Here is a tiny trained network, its code and every weight. The questions are about switching its units off for an input and a class, where a switched-off unit gives its printed mean instead of its output.

import numpy as np


def w(rows, s, z=0):
    codes = np.array(rows[::2]) - 128.0
    scale = np.full(codes.shape[1], s)
    scale[-1] = z or s
    return codes * scale


def f(y):
    return np.maximum(y, 0)


def log_softmax(a):
    a = a - a.max(-1, keepdims=True)
    return a - np.log(np.exp(a).sum(-1, keepdims=True))


def net(x, mask):
    res = np.array(x, float).reshape(1, 3) / 4 @ E
    y = f(res @ A[0][:, :-1].T + A[0][:, -1])
    res = res + np.where(mask, y, B[0][:, -1]) @ B[0][:, :-1]
    return log_softmax(res[-1] @ U[:, :-1].T + U[:, -1])


A, B = {}, {}
E = w([
[94,115,173,206,113,142,169,144,112],'x0',
[119,157,50,146,133,119,176,197,172],'x1',
[123,152,158,148,90,105,6,144,72],'x2',
],0.018)
A[0] = w([
[112,178,81,143,99,107,150,197,97,209],'n0',
[23,106,141,188,141,157,129,160,85,92],'n1',
[78,100,175,195,150,184,169,144,121,127],'n2',
[171,144,79,180,78,88,100,172,60,184],'n3',
[188,142,126,117,151,120,46,160,158,160],'n4',
[153,98,72,49,197,107,72,116,135,107],'n5',
[135,178,126,134,104,149,115,75,166,255],'n6',
[49,115,136,238,94,168,142,188,125,138],'n7',
[84,165,236,84,152,197,130,127,119,180],'n8',
[87,91,104,137,83,37,48,213,129,152],'n9',
[136,197,75,75,179,79,93,84,133,87],'n10',
[172,90,137,61,177,179,254,74,115,101],'n11',
[59,245,20,160,171,150,171,184,155,128],'n12',
[215,130,43,7,180,104,54,97,143,114],'n13',
[117,100,155,69,153,222,225,128,180,133],'n14',
[107,214,114,117,112,106,132,233,158,92],'n15',
[135,154,170,104,105,114,157,10,105,69],'n16',
[74,165,145,135,81,96,50,148,100,149],'n17',
[145,221,47,11,133,146,102,149,99,118],'n18',
[192,180,107,69,141,29,122,94,132,102],'n19',
[125,85,115,136,121,124,95,162,65,206],'n20',
[144,135,166,102,172,111,168,159,119,208],'n21',
[74,137,118,166,166,43,74,154,82,96],'n22',
[125,192,190,101,134,88,89,219,120,81],'n23',
[67,151,136,130,109,87,94,159,106,76],'n24',
[101,106,150,147,161,130,90,33,130,73],'n25',
[90,186,144,133,90,90,76,95,78,130],'n26',
[117,195,93,127,149,104,167,198,101,70],'n27',
[88,87,176,162,171,192,117,84,120,146],'n28',
[127,16,128,82,96,173,89,60,95,84],'n29',
[147,109,200,89,170,126,129,85,92,158],'n30',
[116,209,136,185,108,90,137,175,205,108],'n31',
[150,170,119,129,130,79,144,206,131,81],'n32',
[163,49,168,87,137,148,71,121,111,135],'n33',
[158,182,97,110,94,99,59,131,95,101],'n34',
[164,175,55,159,122,83,135,147,167,231],'n35',
[18,134,123,219,102,133,150,122,78,153],'n36',
[59,151,210,218,126,190,145,109,156,90],'n37',
[100,102,204,65,102,197,166,54,124,138],'n38',
[103,175,208,106,147,38,62,208,147,71],'n39',
[66,153,194,225,95,137,183,91,59,135],'n40',
[120,135,144,127,63,96,105,135,78,110],'n41',
[134,165,191,232,31,45,85,183,145,94],'n42',
[109,126,132,111,93,155,104,142,123,248],'n43',
],0.0088,0.0092)
B[0] = w([
[88,126,81,110,97,78,127,137,102,209],'n0',
[91,106,161,87,197,178,121,147,132,180],'n1',
[101,144,110,86,174,179,118,100,130,194],'n2',
[166,174,122,106,119,101,161,97,151,209],'n3',
[160,152,128,105,134,136,109,99,148,194],'n4',
[79,124,140,120,152,203,90,132,153,203],'n5',
[135,160,120,1,119,51,116,135,118,208],'n6',
[77,125,114,68,164,173,64,144,129,215],'n7',
[87,92,55,123,91,83,112,135,131,202],'n8',
[103,153,145,127,123,109,174,91,125,215],'n9',
[86,109,123,134,170,201,133,141,131,185],'n10',
[130,158,177,162,113,121,159,29,182,243],'n11',
[94,151,116,178,95,104,122,111,93,237],'n12',
[91,103,116,101,164,193,100,106,152,254],'n13',
[187,222,172,146,132,124,148,52,160,235],'n14',
[118,124,99,206,104,138,66,120,89,186],'n15',
[109,119,102,243,99,146,147,123,91,180],'n16',
[128,175,133,124,119,124,171,100,134,227],'n17',
[101,121,135,125,146,172,64,118,130,214],'n18',
[96,115,147,130,148,201,90,141,122,187],'n19',
[163,177,107,100,113,126,134,120,149,199],'n20',
[156,163,167,53,155,62,146,82,159,183],'n21',
[185,156,142,187,150,128,163,85,173,183],'n22',
[185,158,178,208,124,161,140,94,133,174],'n23',
[154,160,160,206,160,152,188,123,130,164],'n24',
[116,80,99,202,115,127,123,104,117,175],'n25',
[110,159,121,132,124,120,159,74,146,209],'n26',
[107,98,134,219,134,107,120,143,94,167],'n27',
[102,147,101,129,100,137,106,107,94,192],'n28',
[92,116,111,190,100,159,111,173,84,196],'n29',
[100,136,69,158,83,92,100,129,88,210],'n30',
[121,130,86,158,107,145,91,117,95,178],'n31',
[142,54,97,220,94,135,131,136,98,161],'n32',
[105,127,102,149,93,101,111,145,129,201],'n33',
[168,150,166,132,162,155,183,108,130,195],'n34',
[106,149,119,113,91,100,112,115,99,226],'n35',
[97,144,128,68,170,168,90,140,125,208],'n36',
[91,119,127,120,169,158,106,123,140,194],'n37',
[125,145,87,177,101,89,131,92,102,213],'n38',
[145,139,135,181,142,130,153,110,147,185],'n39',
[117,101,109,79,152,180,108,124,110,224],'n40',
[161,132,149,112,117,175,153,92,127,182],'n41',
[160,183,148,150,141,158,154,118,158,222],'n42',
[142,175,105,50,128,71,135,120,108,204],'n43',
],0.0085,0.015)
U = w([
[96,107,138,91,182,205,93,130,144,95],'0',
[164,152,173,160,119,130,207,96,182,101],'1',
[103,105,90,187,55,104,104,134,73,101],'2',
[137,136,118,3,91,43,124,127,124,254],'3',
[167,74,121,122,123,117,150,157,133,104],'4',
[174,76,165,135,155,67,128,163,150,97],'5',
[138,57,173,134,126,135,142,154,142,110],'6',
[138,92,200,137,104,105,149,162,122,103],'7',
],0.015,0.0093)

Each question gives the input, the list of numbers given to net, and the class t.
The units are the neurons (one row each of A and B). Each row of codes is followed by its name. A weight is (code - 128) times the scale printed after its matrix; where a second scale follows, it is the last column's (A, B and U).
mask holds one flag per neuron, in row order. A switched-off neuron (its flag False) gives its mean, the last column of its row in B, instead of its output. The means were averaged over made-up inputs and are rounded, as every weight is.
A unit's drop is (log p(t) with every unit on - log p(t) with that unit switched off) / (log p(t) with every unit on - log p(t) with every unit switched off).
The circuit of an input: a set's keep is (log p(t) with only the set's units on - log p(t) with every unit switched off) / (log p(t) with every unit on - log p(t) with every unit switched off). Starting from the 12 units with the biggest drops (on a tie, the unit counted first), units are removed one at a time, each time the one whose removal leaves the highest keep (on an exact tie, the one counted first), for as long as the keep stays at least 0.8.
units of the circuit, in order: the units of the circuit, biggest drop first
most important unit: the unit with the biggest drop
k most important neurons: the k neurons with the biggest drops, biggest first
drop of u: that unit's drop, to one decimal
input [7,6,4], class 0: units of the circuit, in order : n7
input [8,-8,2], class 0: 3 most important neurons : n40; n1; n36
input [-6,-7,-6], class 2: 2 most important neurons : n38; n30
input [6,4,-6], class 0: 2 most important neurons : n7; n2
input [-5,-6,5], class 2: 3 most important neurons : n30; n29; n33
input [-7,-8,8], class 1: 2 most important neurons : n34; n17
input [0,0,3], class 3: 2 most important neurons : n11; n14
input [-6,-7,-8], class 1: 2 most important neurons : n11; n14
input [-7,4,6], class 0: 2 most important neurons : n13; n18
input [8,8,-3], class 0: 4 most important neurons : n7; n36; n2; n1
input [-8,8,-6], class 0: 3 most important neurons : n13; n18; n5
input [0,4,1], class 2: 2 most important neurons : n15; n12
input [-6,-7,5], class 2: 4 most important neurons : n30; n33; n29; n16
input [-2,-1,3], class 3: most important unit : n11
input [3,2,-1], class 3: drop of n13 : 0.2
input [-5,8,8], class 1: drop of n34 : 0.3
input [2,-2,8], class 1: drop of n38 : 0.0
input [-3,1,4], class 1: drop of n7 : 0.1
